Here is a tiny trained network, its code and every weight. The questions are about switching its units off for an input and a class, where a switched-off unit gives its printed mean instead of its output.

import numpy as np


def w(rows, s, z=0):
    codes = np.array(rows[::2]) - 128.0
    scale = np.full(codes.shape[1], s)
    scale[-1] = z or s
    return codes * scale


def f(y):
    return np.maximum(y, 0)


def log_softmax(a):
    a = a - a.max(-1, keepdims=True)
    return a - np.log(np.exp(a).sum(-1, keepdims=True))


def net(x, mask):
    res = np.array(x, float).reshape(1, 5) / 4 @ E
    y = f(res @ A[0][:, :-1].T + A[0][:, -1])
    res = res + np.where(mask, y, B[0][:, -1]) @ B[0][:, :-1]
    return log_softmax(res[-1] @ U[:, :-1].T + U[:, -1])


A, B = {}, {}
E = w([
[135,105,194],'x0',
[2,187,191],'x1',
[117,150,62],'x2',
[123,123,118],'x3',
[116,102,67],'x4',
],0.0045)
A[0] = w([
[125,107,197,243],'neuron 0',
[178,82,107,98],'neuron 1',
[146,218,30,112],'neuron 2',
[149,127,171,42],'neuron 3',
[199,28,24,72],'neuron 4',
[132,194,152,254],'neuron 5',
[229,79,123,91],'neuron 6',
[1,96,140,118],'neuron 7',
],0.0075,0.0033)
B[0] = w([
[183,45,9,252],'neuron 0',
[77,198,135,170],'neuron 1',
[179,72,131,180],'neuron 2',
[135,73,133,131],'neuron 3',
[130,195,176,221],'neuron 4',
[202,86,91,251],'neuron 5',
[81,226,198,195],'neuron 6',
[180,194,254,202],'neuron 7',
],0.0078,0.0034)
U = w([
[103,208,156,231],'0',
[113,54,2,184],'1',
[115,93,35,107],'2',
[60,55,18,151],'3',
[103,154,85,4],'4',
],0.0097,0.0025)

Each question gives the input, the list of numbers given to net, and the class t.
The units are the neurons (one row each of A and B). Each row of codes is followed by its name. A weight is (code - 128) times the scale printed after its matrix; where a second scale follows, it is the last column's (A, B and U).
mask holds one flag per neuron, in row order. A switched-off neuron (its flag False) gives its mean, the last column of its row in B, instead of its output. The means were averaged over made-up inputs and are rounded, as every weight is.
A unit's drop is (log p(t) with every unit on - log p(t) with that unit switched off) / (log p(t) with every unit on - log p(t) with every unit switched off).
The circuit of an input: a set's keep is (log p(t) with only the set's units on - log p(t) with every unit switched off) / (log p(t) with every unit on - log p(t) with every unit switched off). Starting from all 8 units, units are removed one at a time, each time the one whose removal leaves the highest keep (on an exact tie, the one counted first), for as long as the keep stays at least 0.8.
circuit, biggest first: the units of the circuit, biggest drop first
most important unit: the unit with the biggest drop
k most important neurons: the k neurons with the biggest drops, biggest first
drop of u: that unit's drop, to one decimal
input [3,-8,-5,1,-3], class 0: most important unit	neuron 6
input [3,-8,4,1,7], class 0: circuit, biggest first	[neuron 4; neuron 6]
input [2,-6,6,-3,5], class 0: circuit, biggest first	[neuron 4; neuron 0]
input [2,-7,-6,1,6], class 0: circuit, biggest first	[neuron 6; neuron 4]
input [2,-8,2,0,7], class 0: 2 most important neurons	[neuron 4; neuron 6]
input [5,-8,1,4,-6], class 0: 3 most important neurons	[neuron 6; neuron 4; neuron 1]
input [-6,-8,5,-2,8], class 0: 3 most important neurons	[neuron 4; neuron 6; neuron 0]
input [8,5,-5,-6,-8], class 1: drop of neuron 6	0.1
input [8,3,1,-1,-6], class 1: drop of neuron 4	0.1
input [-2,-7,2,-7,3], class 0: drop of neuron 0	0.2
